Below are the code and all the weights of a small trained network. Each question names an input and a target symbol and asks about switching units off, where a switched-off unit gives its printed mean instead of its output.

import numpy as np


def w(rows, s, z=0):
    codes = np.array(rows[::2]) - 128.0
    scale = np.full(codes.shape[1], s)
    scale[-1] = z or s
    return codes * scale


def norm(h):
    return h / np.sqrt((h * h).mean(-1, keepdims=True) + 1e-5)


def softmax(a):
    e = np.exp(a - a.max(-1, keepdims=True))
    return e / e.sum(-1, keepdims=True)


def log_softmax(a):
    a = a - a.max(-1, keepdims=True)
    return a - np.log(np.exp(a).sum(-1, keepdims=True))


def net(x, mask):
    ids = ['αδεηλμσ'.index(c) for c in x.split()]
    T = len(ids)
    res = E[ids] + P[:T]
    u = 0
    for l in range(3):
        r = norm(res)
        for j in range(3):
            rows = slice(2 * j, 2 * j + 2)
            q, k, v = (r @ M[l][rows].T for M in (Q, K, V))
            z = softmax(np.where(np.tri(T) > 0, q @ k.T / 2**0.5, -1e9)) @ v
            o = O[l][rows]
            res = res + np.where(mask[u + j], z, o[:, -1]) @ o[:, :-1]
        u += 3
    return log_softmax(norm(res)[-1] @ U[:, :-1].T + U[:, -1])


Q, K, V, O = {}, {}, {}, {}
E = w([
[80,65,246,22],'α',
[123,175,24,210],'δ',
[129,251,73,162],'ε',
[75,113,157,121],'η',
[113,84,65,171],'λ',
[89,153,35,89],'μ',
[105,84,131,162],'σ',
],0.012)
P = w([
[148,95,159,118],'0',
[135,167,160,136],'1',
[1,119,118,141],'2',
[147,143,163,136],'3',
[55,93,89,138],'4',
[147,140,164,137],'5',
[35,112,116,126],'6',
[150,137,163,136],'7',
[64,87,104,125],'8',
[149,135,163,135],'9',
[44,108,110,129],'10',
[150,111,170,112],'11',
],0.015)
Q[0] = w([
[5,91,162,158],'L0H1',
[155,179,146,175],'L0H1',
[188,166,186,125],'L0H2',
[191,184,139,70],'L0H2',
[187,123,132,167],'L0H3',
[187,85,85,117],'L0H3',
],0.02)
K[0] = w([
[128,8,210,130],'L0H1',
[140,207,135,190],'L0H1',
[93,216,135,150],'L0H2',
[122,229,84,103],'L0H2',
[164,169,139,235],'L0H3',
[197,134,121,146],'L0H3',
],0.019)
V[0] = w([
[211,239,67,66],'L0H1',
[90,223,86,136],'L0H1',
[61,247,152,193],'L0H2',
[98,46,192,145],'L0H2',
[193,55,58,79],'L0H3',
[254,175,121,214],'L0H3',
],0.0097)
O[0] = w([
[122,236,122,97,19],'L0H1',
[86,191,62,162,79],'L0H1',
[255,55,120,115,133],'L0H2',
[71,186,88,190,188],'L0H2',
[82,115,194,67,92],'L0H3',
[42,193,206,145,2],'L0H3',
],0.0091,0.0098)
Q[1] = w([
[135,170,138,156],'L1H1',
[169,135,204,149],'L1H1',
[145,151,61,61],'L1H2',
[197,182,169,137],'L1H2',
[146,86,69,91],'L1H3',
[29,137,5,129],'L1H3',
],0.018)
K[1] = w([
[156,145,129,159],'L1H1',
[152,93,88,187],'L1H1',
[114,121,143,93],'L1H2',
[158,80,166,169],'L1H2',
[104,130,116,90],'L1H3',
[118,251,69,111],'L1H3',
],0.026)
V[1] = w([
[84,61,22,126],'L1H1',
[186,52,71,232],'L1H1',
[84,25,163,142],'L1H2',
[119,201,66,171],'L1H2',
[126,4,225,159],'L1H3',
[55,117,118,113],'L1H3',
],0.012)
O[1] = w([
[118,196,62,87,254],'L1H1',
[98,220,131,214,219],'L1H1',
[97,115,158,23,120],'L1H2',
[156,70,75,204,176],'L1H2',
[216,151,90,255,35],'L1H3',
[115,193,136,94,109],'L1H3',
],0.0086,0.0049)
Q[2] = w([
[121,254,145,140],'L2H1',
[173,163,48,175],'L2H1',
[237,117,183,112],'L2H2',
[116,140,143,43],'L2H2',
[105,147,53,34],'L2H3',
[91,34,95,165],'L2H3',
],0.018)
K[2] = w([
[135,171,7,186],'L2H1',
[176,217,111,120],'L2H1',
[138,88,26,105],'L2H2',
[96,164,103,39],'L2H2',
[47,158,140,23],'L2H3',
[122,87,226,170],'L2H3',
],0.017)
V[2] = w([
[82,87,143,158],'L2H1',
[98,80,57,149],'L2H1',
[234,142,90,90],'L2H2',
[96,81,64,92],'L2H2',
[127,86,251,103],'L2H3',
[85,204,79,36],'L2H3',
],0.019)
O[2] = w([
[79,143,110,60,141],'L2H1',
[112,57,198,124,125],'L2H1',
[162,38,71,134,91],'L2H2',
[126,126,193,37,137],'L2H2',
[213,208,171,124,185],'L2H3',
[141,138,9,159,2],'L2H3',
],0.013,0.006)
U = w([
[212,144,250,76,7],'α',
[99,229,129,126,214],'δ',
[235,215,92,164,117],'ε',
[237,95,148,179,192],'η',
[83,178,225,156,32],'λ',
[153,125,104,41,196],'μ',
[92,114,121,235,46],'σ',
],0.014,0.0015)

Each question gives the input, a string of symbols that net reads in full, and the target symbol t.
The units are the heads (2 rows each of Q, K, V and O). Each row of codes is followed by its name. A weight is (code - 128) times the scale printed after its matrix; where a second scale follows, it is the last column's (O and U).
mask holds one flag per head, layer by layer. A switched-off head (its flag False) gives its mean, the last column of its rows in O, instead of its output. The means were averaged over made-up inputs and are rounded, as every weight is.
A unit's drop is (log p(t) with every unit on - log p(t) with that unit switched off) / (log p(t) with every unit on - log p(t) with every unit switched off).
The circuit of an input: a set's keep is (log p(t) with only the set's units on - log p(t) with every unit switched off) / (log p(t) with every unit on - log p(t) with every unit switched off). Starting from all 9 units, units are removed one at a time, each time the one whose removal leaves the highest keep (on an exact tie, the one counted first), for as long as the keep stays at least 0.8.
units of the circuit, in order: the units of the circuit, biggest drop first
most important unit: the unit with the biggest drop
heads that matter: for each layer, one digit per head in row order, 1 if its drop is at least 0.15 and else 0, layers parted by /
drop of u: that unit's drop, to one decimal
input α δ α, target ε: heads that matter	010 / 011 / 001
input δ η μ ε δ δ ε λ η, target α: units of the circuit, in order	[L1H1; L0H3; L2H3]
input δ η ε, target α: units of the circuit, in order	[L0H2; L2H3]
input δ μ μ η μ μ σ δ, target δ: heads that matter	101 / 000 / 001
input σ η μ μ μ α μ μ σ α μ, target λ: most important unit	L1H3
input ε σ η δ μ ε η λ ε α σ, target η: heads that matter	111 / 111 / 111
input δ η σ η η, target α: units of the circuit, in order	[L0H3; L1H1; L2H3]
input δ ε λ, target α: heads that matter	111 / 100 / 001
input μ η α ε δ ε η σ δ δ δ, target μ: heads that matter	111 / 101 / 000
input η η η ε η ε η δ α μ α, target σ: units of the circuit, in order	[L1H2; L0H2; L0H1]
input λ σ ε ε μ λ μ, target δ: heads that matter	011 / 010 / 011
input μ η μ δ ε η η μ λ, target μ: units of the circuit, in order	[L1H3; L0H1]
input σ η ε, target λ: units of the circuit, in order	[L0H1; L0H2; L2H3]
input μ η δ, target μ: most important unit	L1H1
input α λ η σ δ δ λ λ δ, target ε: units of the circuit, in order	[L1H2; L2H3]
input α δ μ, target ε: units of the circuit, in order	[L1H2; L2H3]
input μ μ η δ η ε α μ η, target μ: units of the circuit, in order	[L0H1; L1H3; L2H3]
input μ η η λ μ ε μ σ δ μ λ σ, target σ: units of the circuit, in order	[L2H3; L1H1]
input λ η μ δ μ μ μ η η δ δ λ, target λ: heads that matter	011 / 000 / 000
input σ δ η μ δ η μ η σ, target λ: most important unit	L0H2
input λ η α σ, target σ: units of the circuit, in order	[L1H1; L2H3]
input δ μ η α η η δ, target α: units of the circuit, in order	[L1H1; L0H3; L2H3]
input η η λ η σ η ε, target σ: units of the circuit, in order	[L1H3; L0H2; L2H2; L0H1]
input λ α σ μ η η λ, target δ: units of the circuit, in order	[L0H2; L2H3]
input λ δ η, target δ: heads that matter	011 / 011 / 011
input μ σ η η ε η, target η: heads that matter	011 / 001 / 000
input ε δ ε δ α, target η: most important unit	L0H3
input α η σ δ η μ σ, target ε: drop of L1H3	0.9
